Here is a tiny trained network, its code and every weight. The questions are about switching its units off for an input and a class, where a switched-off unit gives its printed mean instead of its output.

import numpy as np


def w(rows, s, z=0):
    codes = np.array(rows[::2]) - 128.0
    scale = np.full(codes.shape[1], s)
    scale[-1] = z or s
    return codes * scale


def norm(h):
    return h / np.sqrt((h * h).mean(-1, keepdims=True) + 1e-5)


def f(y):
    return y / 2 * (1 + np.tanh(0.7978845608 * (y + 0.044715 * y**3)))


def log_softmax(a):
    a = a - a.max(-1, keepdims=True)
    return a - np.log(np.exp(a).sum(-1, keepdims=True))


def net(x, mask):
    res = np.array(x, float).reshape(1, 4) / 4 @ E
    u = 0
    for l in range(2):
        y = f(norm(res) @ A[l][:, :-1].T + A[l][:, -1])
        res = res + np.where(mask[u : u + 10], y, B[l][:, -1]) @ B[l][:, :-1]
        u += 10
    return log_softmax(norm(res)[-1] @ U[:, :-1].T + U[:, -1])


A, B = {}, {}
E = w([
[183,74,205,46,60,233,106],'x0',
[43,91,92,74,103,83,25],'x1',
[128,156,254,168,154,75,56],'x2',
[166,99,157,57,95,24,198],'x3',
],0.0047)
A[0] = w([
[98,164,63,192,150,36,160,2],'L0N1',
[125,107,113,159,143,141,108,98],'L0N2',
[126,122,126,100,132,52,177,70],'L0N3',
[142,106,119,115,133,33,175,50],'L0N4',
[121,148,213,212,158,54,99,67],'L0N5',
[133,131,157,71,116,157,129,105],'L0N6',
[174,153,136,245,147,117,238,55],'L0N7',
[118,120,5,126,136,135,201,42],'L0N8',
[93,144,69,237,166,170,89,70],'L0N9',
[69,112,53,112,122,42,46,38],'L0N10',
],0.013,0.0035)
B[0] = w([
[183,5,128,240,187,128,165,241],'L0N1',
[143,152,107,127,121,134,172,139],'L0N2',
[157,204,183,163,80,136,154,186],'L0N3',
[161,215,176,168,72,141,168,196],'L0N4',
[112,112,19,95,65,64,58,245],'L0N5',
[174,100,163,162,172,92,144,165],'L0N6',
[76,138,170,21,221,170,124,232],'L0N7',
[105,121,36,87,71,44,37,221],'L0N8',
[179,207,204,173,74,112,181,242],'L0N9',
[89,143,160,21,222,166,132,254],'L0N10',
],0.018,0.0084)
A[1] = w([
[128,53,95,114,162,144,92,57],'L1N1',
[108,164,111,163,95,226,93,109],'L1N2',
[148,38,176,155,81,190,120,90],'L1N3',
[106,117,53,111,94,128,146,112],'L1N4',
[162,49,140,196,159,140,131,103],'L1N5',
[117,219,153,184,51,174,199,74],'L1N6',
[97,89,35,119,61,90,58,6],'L1N7',
[40,122,131,44,219,217,126,57],'L1N8',
[164,73,144,132,107,180,116,78],'L1N9',
[159,10,131,214,160,145,163,79],'L1N10',
],0.013,0.0027)
B[1] = w([
[95,247,125,137,70,124,148,171],'L1N1',
[150,150,150,98,121,35,162,127],'L1N2',
[110,165,70,221,206,123,143,152],'L1N3',
[106,127,181,180,130,104,35,153],'L1N4',
[63,158,15,150,136,162,184,192],'L1N5',
[204,203,206,140,43,135,204,191],'L1N6',
[141,29,76,125,28,106,12,230],'L1N7',
[133,20,224,65,229,230,144,254],'L1N8',
[103,122,75,145,174,44,213,137],'L1N9',
[28,149,30,244,162,186,157,205],'L1N10',
],0.014,0.0083)
U = w([
[107,67,211,27,236,184,133,214],'0',
[120,67,66,125,46,54,17,243],'1',
[70,134,33,255,198,127,213,7],'2',
[216,230,227,157,44,101,209,21],'3',
],0.0088,0.0011)

Each question gives the input, the list of numbers given to net, and the class t.
The units are the neurons (one row each of A and B). Each row of codes is followed by its name. A weight is (code - 128) times the scale printed after its matrix; where a second scale follows, it is the last column's (A, B and U).
mask holds one flag per neuron, layer by layer. A switched-off neuron (its flag False) gives its mean, the last column of its row in B, instead of its output. The means were averaged over made-up inputs and are rounded, as every weight is.
A unit's drop is (log p(t) with every unit on - log p(t) with that unit switched off) / (log p(t) with every unit on - log p(t) with every unit switched off).
The circuit of an input: a set's keep is (log p(t) with only the set's units on - log p(t) with every unit switched off) / (log p(t) with every unit on - log p(t) with every unit switched off). Starting from the 12 units with the biggest drops (on a tie, the unit counted first), units are removed one at a time, each time the one whose removal leaves the highest keep (on an exact tie, the one counted first), for as long as the keep stays at least 0.8.
units of the circuit, in order: the units of the circuit, biggest drop first
k most important neurons: the k neurons with the biggest drops, biggest first
k most important neurons of layer l: the k neurons of layer l with the biggest drops, biggest first
drop of u: that unit's drop, to one decimal
input [0,-4,-6,-8], class 3: units of the circuit, in order -> [L0N9]
input [3,4,-6,5], class 1: 2 most important neurons -> [L0N8, L0N9]
input [-4,3,3,-4], class 2: 2 most important neurons of layer 0 -> [L0N7, L0N4]
input [-8,8,6,5], class 0: 2 most important neurons of layer 0 -> [L0N10, L0N8]
input [-1,-3,3,4], class 3: 3 most important neurons -> [L0N4, L0N3, L0N10]
input [-8,6,-8,5], class 1: 2 most important neurons of layer 0 -> [L0N8, L0N7]
input [8,-7,-6,-6], class 2: 3 most important neurons -> [L0N5, L0N10, L0N7]
input [3,1,-3,-1], class 1: 4 most important neurons of layer 0 -> [L0N10, L0N1, L0N7, L0N9]
input [4,1,-5,-4], class 1: 2 most important neurons -> [L0N1, L0N10]
input [2,7,0,-8], class 3: 2 most important neurons -> [L0N9, L0N7]
input [7,5,-3,-2], class 2: 3 most important neurons -> [L0N10, L0N8, L0N7]
input [-3,5,8,6], class 1: 3 most important neurons of layer 0 -> [L0N5, L0N7, L0N9]
input [-1,1,7,8], class 3: 3 most important neurons -> [L0N4, L0N3, L0N8]
input [-3,-2,1,5], class 3: most important neuron -> [L0N4]
input [8,-2,3,-8], class 2: 3 most important neurons -> [L0N10, L0N7, L0N4]
input [-3,3,7,-8], class 3: 2 most important neurons of layer 0 -> [L0N9, L0N8]
input [-4,-5,6,-7], class 3: 3 most important neurons -> [L0N9, L0N8, L0N10]
input [-5,-5,-3,1], class 0: 2 most important neurons -> [L0N7, L0N8]
input [7,3,0,-3], class 2: 4 most important neurons -> [L0N10, L0N5, L0N7, L0N8]
input [1,5,-7,4], class 1: units of the circuit, in order -> [L0N8]
input [-3,-1,2,-2], class 2: 3 most important neurons of layer 0 -> [L0N1, L0N8, L0N9]
input [-7,3,8,-5], class 1: drop of L0N5 -> 3.4
input [8,7,5,-1], class 2: drop of L0N10 -> 0.9
input [-6,4,1,8], class 3: drop of L1N1 -> 0.0
